Here is a tiny trained network, its code and every weight. The questions are about switching its units off for an input and a class, where a switched-off unit gives its printed mean instead of its output.

import numpy as np


def w(rows, s, z=0):
    codes = np.array(rows[::2]) - 128.0
    scale = np.full(codes.shape[1], s)
    scale[-1] = z or s
    return codes * scale


def f(y):
    return np.maximum(y, 0)


def log_softmax(a):
    a = a - a.max(-1, keepdims=True)
    return a - np.log(np.exp(a).sum(-1, keepdims=True))


def net(x, mask):
    res = np.array(x, float).reshape(1, 8) / 4 @ E
    y = f(res @ A[0][:, :-1].T + A[0][:, -1])
    res = res + np.where(mask, y, B[0][:, -1]) @ B[0][:, :-1]
    return log_softmax(res[-1] @ U[:, :-1].T + U[:, -1])


A, B = {}, {}
E = w([
[142,180,7,116,61,59,86],'x0',
[129,133,137,128,129,113,136],'x1',
[187,134,130,229,110,133,109],'x2',
[127,127,128,129,128,127,128],'x3',
[64,209,87,163,164,174,228],'x4',
[116,138,146,131,121,112,126],'x5',
[117,132,132,129,122,132,115],'x6',
[128,126,123,128,129,137,122],'x7',
],0.017)
A[0] = w([
[77,132,150,205,156,171,192,139],'n0',
[99,133,117,21,161,126,131,254],'n1',
[95,166,160,117,213,180,161,227],'n2',
[95,242,10,151,126,99,160,43],'n3',
[147,96,34,122,56,56,74,137],'n4',
[167,28,225,117,184,116,86,235],'n5',
[181,141,136,254,114,135,112,128],'n6',
[205,123,109,64,71,46,117,138],'n7',
[189,120,158,82,121,123,82,221],'n8',
[157,125,134,236,100,134,121,135],'n9',
],0.015,0.0093)
B[0] = w([
[149,167,100,178,152,177,188,221],'n0',
[90,81,136,67,99,112,157,202],'n1',
[69,121,142,133,105,200,172,235],'n2',
[146,36,209,138,221,79,69,227],'n3',
[147,158,113,103,54,101,67,237],'n4',
[156,38,132,154,206,111,77,253],'n5',
[222,191,74,221,157,124,113,202],'n6',
[111,177,142,105,85,92,80,208],'n7',
[93,130,121,107,83,52,6,198],'n8',
[215,137,91,184,168,133,99,189],'n9',
],0.014,0.029)
U = w([
[81,12,181,78,168,122,118,232],'0',
[209,88,124,142,217,124,101,197],'1',
[94,158,103,10,82,120,115,94],'2',
[187,217,80,124,89,123,99,1],'3',
[73,107,158,86,134,201,245,104],'4',
[171,182,77,161,189,184,224,69],'5',
],0.012,0.0057)

Each question gives the input, the list of numbers given to net, and the class t.
The units are the neurons (one row each of A and B). Each row of codes is followed by its name. A weight is (code - 128) times the scale printed after its matrix; where a second scale follows, it is the last column's (A, B and U).
mask holds one flag per neuron, in row order. A switched-off neuron (its flag False) gives its mean, the last column of its row in B, instead of its output. The means were averaged over made-up inputs and are rounded, as every weight is.
A unit's drop is (log p(t) with every unit on - log p(t) with that unit switched off) / (log p(t) with every unit on - log p(t) with every unit switched off).
The circuit of an input: a set's keep is (log p(t) with only the set's units on - log p(t) with every unit switched off) / (log p(t) with every unit on - log p(t) with every unit switched off). Starting from all 10 units, units are removed one at a time, each time the one whose removal leaves the highest keep (on an exact tie, the one counted first), for as long as the keep stays at least 0.8.
units of the circuit, in order: the units of the circuit, biggest drop first
top k neurons: the k neurons with the biggest drops, biggest first
drop of u: that unit's drop, to one decimal
input [0,-2,4,7,2,3,4,5], class 5: units of the circuit, in order -> n5; n8
input [3,-5,5,7,0,7,7,6], class 3: units of the circuit, in order -> n5
input [5,-5,-2,6,1,1,5,4], class 0: top 2 neurons -> n3; n6
input [0,-3,0,-5,-5,3,-8,8], class 0: top 4 neurons -> n5; n6; n9; n0
input [-3,1,0,-7,5,8,5,2], class 4: top 2 neurons -> n6; n2
input [0,-8,0,-5,-8,0,6,-7], class 0: top 2 neurons -> n5; n6
input [0,4,-2,4,5,8,3,4], class 4: top 2 neurons -> n5; n8
input [2,-7,0,-4,2,-7,-7,8], class 0: top 2 neurons -> n6; n9
input [1,-3,7,4,-5,8,-8,-1], class 3: top 3 neurons -> n3; n4; n7
input [8,-4,8,4,-2,-3,-7,6], class 3: drop of n4 -> 0.4
input [-7,-2,-2,-7,2,-3,8,7], class 4: drop of n5 -> 0.0
input [1,-3,-3,-5,-3,6,1,2], class 2: drop of n3 -> 0.5
